Below is a small trained network, with its code and all its weights. Each question gives an input and a target symbol and asks what happens when units are switched off, that is, made to give their printed mean instead of their output.

import numpy as np


def w(rows, s, z=0):
    codes = np.array(rows[::2]) - 128.0
    scale = np.full(codes.shape[1], s)
    scale[-1] = z or s
    return codes * scale


def f(y):
    return np.maximum(y, 0)


def softmax(a):
    e = np.exp(a - a.max(-1, keepdims=True))
    return e / e.sum(-1, keepdims=True)


def log_softmax(a):
    a = a - a.max(-1, keepdims=True)
    return a - np.log(np.exp(a).sum(-1, keepdims=True))


def net(x, mask):
    ids = ['ΓΘΞΦΨβδεζηλμπτ'.index(c) for c in x.split()]
    T = len(ids)
    res = E[ids] + P[:T]
    u = 0
    for l in range(2):
        r = res
        for j in range(2):
            rows = slice(3 * j, 3 * j + 3)
            q, k, v = (r @ M[l][rows].T for M in (Q, K, V))
            z = softmax(np.where(np.tri(T) > 0, q @ k.T / 3**0.5, -1e9)) @ v
            o = O[l][rows]
            res = res + np.where(mask[u + j], z, o[:, -1]) @ o[:, :-1]
        u += 2
        y = f(res @ A[l][:, :-1].T + A[l][:, -1])
        res = res + np.where(mask[u : u + 12], y, B[l][:, -1]) @ B[l][:, :-1]
        u += 12
    return log_softmax(res[-1] @ U[:, :-1].T + U[:, -1])


Q, K, V, O, A, B = {}, {}, {}, {}, {}, {}
E = w([
[33,137,77,103,99,145,108,48],'Γ',
[117,58,40,144,156,171,72,114],'Θ',
[67,91,124,142,80,65,191,99],'Ξ',
[97,225,195,141,165,134,178,79],'Φ',
[55,159,99,86,196,181,179,105],'Ψ',
[120,170,137,70,127,175,43,86],'β',
[148,161,184,202,107,182,31,82],'δ',
[125,140,159,249,112,43,133,123],'ε',
[202,104,134,102,165,193,126,92],'ζ',
[91,97,75,139,173,77,128,181],'η',
[145,113,87,112,153,109,212,86],'λ',
[200,132,161,124,82,125,138,38],'μ',
[205,70,93,122,86,107,89,173],'π',
[68,118,138,166,53,107,86,91],'τ',
],0.013)
P = w([
[69,59,142,186,199,72,66,88],'0',
[110,123,66,130,134,204,114,119],'1',
[146,158,174,48,125,70,137,160],'2',
[137,44,190,204,202,58,105,82],'3',
[132,148,42,170,85,215,146,135],'4',
[147,157,178,46,125,67,134,162],'5',
[116,23,200,198,207,76,128,72],'6',
[142,174,1,217,60,220,184,155],'7',
[145,163,174,50,125,57,129,158],'8',
[102,3,199,185,222,88,125,45],'9',
[140,139,72,169,71,198,147,158],'10',
[143,167,173,48,129,57,121,154],'11',
],0.0092)
Q[0] = w([
[124,94,130,217,162,137,112,99],'L0H1',
[169,191,138,107,101,118,126,173],'L0H1',
[123,165,123,63,95,121,157,252],'L0H1',
[140,137,134,119,107,215,117,135],'L0H2',
[94,152,71,114,121,156,87,139],'L0H2',
[158,131,128,151,104,193,129,160],'L0H2',
],0.011)
K[0] = w([
[118,133,98,185,55,159,167,165],'L0H1',
[132,129,253,82,130,84,107,134],'L0H1',
[90,60,182,51,209,49,76,119],'L0H1',
[98,155,55,120,80,254,125,121],'L0H2',
[95,130,92,123,118,148,82,62],'L0H2',
[112,120,113,169,96,178,133,130],'L0H2',
],0.0093)
V[0] = w([
[201,121,157,100,138,81,112,166],'L0H1',
[106,121,78,116,254,149,156,127],'L0H1',
[138,169,194,147,53,92,109,142],'L0H1',
[109,162,150,104,122,92,130,153],'L0H2',
[144,114,187,98,176,101,159,148],'L0H2',
[139,190,73,128,81,176,152,164],'L0H2',
],0.0061)
O[0] = w([
[131,156,188,3,149,4,125,169,22],'L0H1',
[83,91,164,91,115,242,169,182,225],'L0H1',
[173,233,127,172,180,14,65,118,15],'L0H1',
[162,97,166,112,137,103,145,148,55],'L0H2',
[110,133,196,164,129,80,183,169,130],'L0H2',
[219,174,104,129,189,172,24,132,6],'L0H2',
],0.0054,0.002)
A[0] = w([
[173,214,196,111,36,50,70,143,119],'L0N1',
[133,80,158,113,231,99,222,139,141],'L0N2',
[93,134,184,239,189,31,115,71,60],'L0N3',
[220,64,230,92,131,105,36,87,165],'L0N4',
[108,147,53,63,158,158,41,248,167],'L0N5',
[81,94,50,115,68,49,146,189,218],'L0N6',
[84,80,187,136,95,2,112,206,111],'L0N7',
[93,71,119,173,73,149,48,136,250],'L0N8',
[88,196,166,34,90,155,69,102,118],'L0N9',
[105,148,248,134,132,93,195,74,69],'L0N10',
[145,188,154,65,194,111,236,226,139],'L0N11',
[197,20,141,217,89,108,149,160,132],'L0N12',
],0.0062,0.0025)
B[0] = w([
[151,133,223,163,173,214,173,215,191],'L0N1',
[108,100,152,133,81,76,65,62,254],'L0N2',
[156,138,1,48,211,112,138,150,240],'L0N3',
[77,97,91,76,227,69,177,134,236],'L0N4',
[168,202,140,98,146,84,20,161,192],'L0N5',
[101,117,110,169,87,103,181,206,209],'L0N6',
[134,128,165,40,167,148,81,113,208],'L0N7',
[134,99,117,165,82,67,108,142,251],'L0N8',
[119,182,157,140,146,93,148,73,190],'L0N9',
[118,40,135,111,116,183,99,190,243],'L0N10',
[178,143,129,28,30,167,118,50,205],'L0N11',
[19,206,120,124,140,157,132,129,231],'L0N12',
],0.0071,0.0041)
Q[1] = w([
[187,229,140,94,85,83,123,183],'L1H1',
[163,254,148,122,80,156,175,115],'L1H1',
[197,129,164,195,97,124,87,212],'L1H1',
[64,64,90,148,237,100,167,116],'L1H2',
[58,169,118,149,118,68,180,183],'L1H2',
[194,198,144,62,73,164,108,197],'L1H2',
],0.0078)
K[1] = w([
[108,51,233,76,129,81,76,87],'L1H1',
[20,72,192,65,194,98,154,57],'L1H1',
[119,32,161,179,167,111,49,208],'L1H1',
[195,254,89,172,92,191,160,216],'L1H2',
[69,162,136,144,95,97,144,232],'L1H2',
[98,49,213,60,195,67,86,128],'L1H2',
],0.0074)
V[1] = w([
[93,150,102,68,85,134,108,36],'L1H1',
[75,155,153,105,81,117,53,201],'L1H1',
[90,124,108,99,111,96,254,169],'L1H1',
[59,227,70,175,94,122,147,159],'L1H2',
[141,172,223,37,109,114,205,121],'L1H2',
[139,92,82,125,25,95,131,81],'L1H2',
],0.0064)
O[1] = w([
[100,163,27,211,157,150,193,24,253],'L1H1',
[84,202,143,123,79,100,59,92,104],'L1H1',
[126,188,165,117,174,93,204,181,156],'L1H1',
[82,185,121,126,124,118,145,189,96],'L1H2',
[74,79,106,140,255,129,123,79,5],'L1H2',
[165,121,122,156,110,30,157,128,168],'L1H2',
],0.0079,0.0034)
A[1] = w([
[96,128,138,87,204,132,145,120,180],'L1N1',
[73,154,152,137,153,161,166,168,255],'L1N2',
[16,114,137,49,97,124,98,66,100],'L1N3',
[131,165,133,80,131,131,150,172,94],'L1N4',
[154,103,68,96,139,79,129,97,199],'L1N5',
[88,129,162,207,104,213,208,164,97],'L1N6',
[63,148,255,180,165,133,107,150,115],'L1N7',
[54,133,131,195,81,100,147,104,41],'L1N8',
[213,97,189,99,114,160,145,99,169],'L1N9',
[125,29,223,131,133,96,124,128,143],'L1N10',
[196,131,129,167,125,207,75,90,39],'L1N11',
[98,21,67,149,84,103,121,184,147],'L1N12',
],0.0087,0.0049)
B[1] = w([
[113,72,120,144,170,193,135,163,238],'L1N1',
[75,99,113,156,104,125,95,180,227],'L1N2',
[113,190,99,148,135,144,96,70,242],'L1N3',
[110,141,126,66,60,205,89,128,163],'L1N4',
[174,172,79,112,139,94,122,159,237],'L1N5',
[182,143,194,44,209,89,78,106,200],'L1N6',
[194,158,164,254,125,114,109,57,167],'L1N7',
[127,159,172,188,205,160,198,150,193],'L1N8',
[146,155,143,136,83,111,216,148,221],'L1N9',
[61,44,105,106,109,63,112,103,212],'L1N10',
[31,145,215,82,103,82,165,116,187],'L1N11',
[182,71,171,84,129,172,134,77,254],'L1N12',
],0.0092,0.0071)
U = w([
[102,171,67,166,131,168,122,57,46],'Γ',
[124,83,208,149,173,69,196,163,42],'Θ',
[94,58,115,101,79,138,104,80,15],'Ξ',
[151,172,217,112,223,152,80,92,119],'Φ',
[155,157,96,161,90,21,185,110,207],'Ψ',
[152,137,209,93,88,202,167,113,71],'β',
[110,118,118,86,106,140,110,213,223],'δ',
[61,115,79,146,171,230,127,165,97],'ε',
[202,124,151,254,147,144,146,115,220],'ζ',
[227,130,98,66,222,140,154,129,123],'η',
[29,170,88,188,143,79,193,171,130],'λ',
[71,128,180,197,99,46,91,114,180],'μ',
[106,180,157,51,159,31,55,97,133],'π',
[232,107,106,135,107,134,43,133,254],'τ',
],0.0077,0.0033)

Each question gives the input, a string of symbols that net reads in full, and the target symbol t.
The units are the heads (3 rows each of Q, K, V and O) and the neurons (one row each of A and B). Each row of codes is followed by its name. A weight is (code - 128) times the scale printed after its matrix; where a second scale follows, it is the last column's (O, A, B and U).
mask holds one flag per unit, layer by layer, with each layer's heads first. A switched-off unit (its flag False) gives its mean, the last column of its rows in O or B, instead of its output. The means were averaged over made-up inputs and are rounded, as every weight is.
A unit's drop is (log p(t) with every unit on - log p(t) with that unit switched off) / (log p(t) with every unit on - log p(t) with every unit switched off).
The circuit of an input: a set's keep is (log p(t) with only the set's units on - log p(t) with every unit switched off) / (log p(t) with every unit on - log p(t) with every unit switched off). Starting from the 12 units with the biggest drops (on a tie, the unit counted first), units are removed one at a time, each time the one whose removal leaves the highest keep (on an exact tie, the one counted first), for as long as the keep stays at least 0.8.
units of the circuit, in order: the units of the circuit, biggest drop first
unit that matters most: the unit with the biggest drop
k most important neurons: the k neurons with the biggest drops, biggest first
top k neurons in layer l: the k neurons of layer l with the biggest drops, biggest first
which heads matter: for each layer, one digit per head in row order, 1 if its drop is at least 0.15 and else 0, layers parted by /
input β Γ Γ ζ μ Ξ, target Ξ: 4 most important neurons => (L0N10, L0N7, L1N10, L1N12)
input ζ Ψ τ ε, target Φ: units of the circuit, in order => (L0H1, L1N6, L0N12)
input Ψ ε η ζ ζ λ Φ, target Ξ: which heads matter => 01 / 10
input β η Φ π Φ π, target δ: unit that matters most => L0N1
input ε Φ Φ ζ λ μ η Θ Φ, target β: 4 most important neurons => (L0N11, L0N1, L1N9, L1N4)
input Θ ζ ζ π ζ ε, target ε: which heads matter => 10 / 01
input ζ Φ Θ η, target ε: units of the circuit, in order => (L0N3, L1H2, L1N1)
input ζ β ζ λ ζ β π ζ ζ ζ, target Ξ: units of the circuit, in order => (L1H1, L1N10, L0H2, L0N2)
input τ λ ζ ε ζ π μ ζ ζ β δ, target μ: 2 most important neurons => (L1N11, L0N8)
input ζ η ζ Γ λ τ ζ Φ δ, target ζ: units of the circuit, in order => (L1N7, L0N1, L0N11)
input μ Φ ζ μ Ψ μ τ π ζ Ψ Φ τ, target μ: 2 most important neurons => (L1N7, L0N1)
input Φ ζ ζ Φ Ξ ζ λ, target λ: 2 most important neurons => (L0N3, L0N12)
input η δ ζ ζ, target τ: top 2 neurons in layer 0 => (L0N3, L0N4)
input ζ τ ζ Ψ β ε ε Γ λ ζ μ, target Ψ: unit that matters most => L0H2
input η τ Θ Φ, target Ψ: which heads matter => 10 / 01
input ζ η Ψ, target Γ: 3 most important neurons => (L0N11, L1N3, L0N2)
input Ξ μ μ Γ, target η: 3 most important neurons => (L0N3, L1N12, L1N5)
input ζ ζ Γ β ε λ μ, target δ: which heads matter => 10 / 11
input Φ Ψ Ψ ζ ε μ ζ ζ, target β: which heads matter => 01 / 01
input ζ Ψ λ β β ε μ Γ π ζ, target ζ: unit that matters most => L1H2
input Θ ζ Ψ ζ λ η μ δ ζ Ψ, target τ: which heads matter => 11 / 11
input Ξ μ β ζ λ Γ ζ, target Θ: which heads matter => 10 / 10
input ζ Φ δ ζ Φ β Ψ, target ε: top 2 neurons in layer 1 => (L1N1, L1N2)
input ζ β Γ ζ Γ Φ, target β: top 3 neurons in layer 0 => (L0N11, L0N1, L0N4)
input ζ Ψ λ Φ, target Φ: which heads matter => 10 / 01
input η λ μ Φ Φ ζ ζ ε μ δ μ ζ, target η: which heads matter => 00 / 01
input η ζ ζ τ μ ζ λ β, target π: unit that matters most => L0H2
input Φ Φ β Φ, target ε: which heads matter => 00 / 01
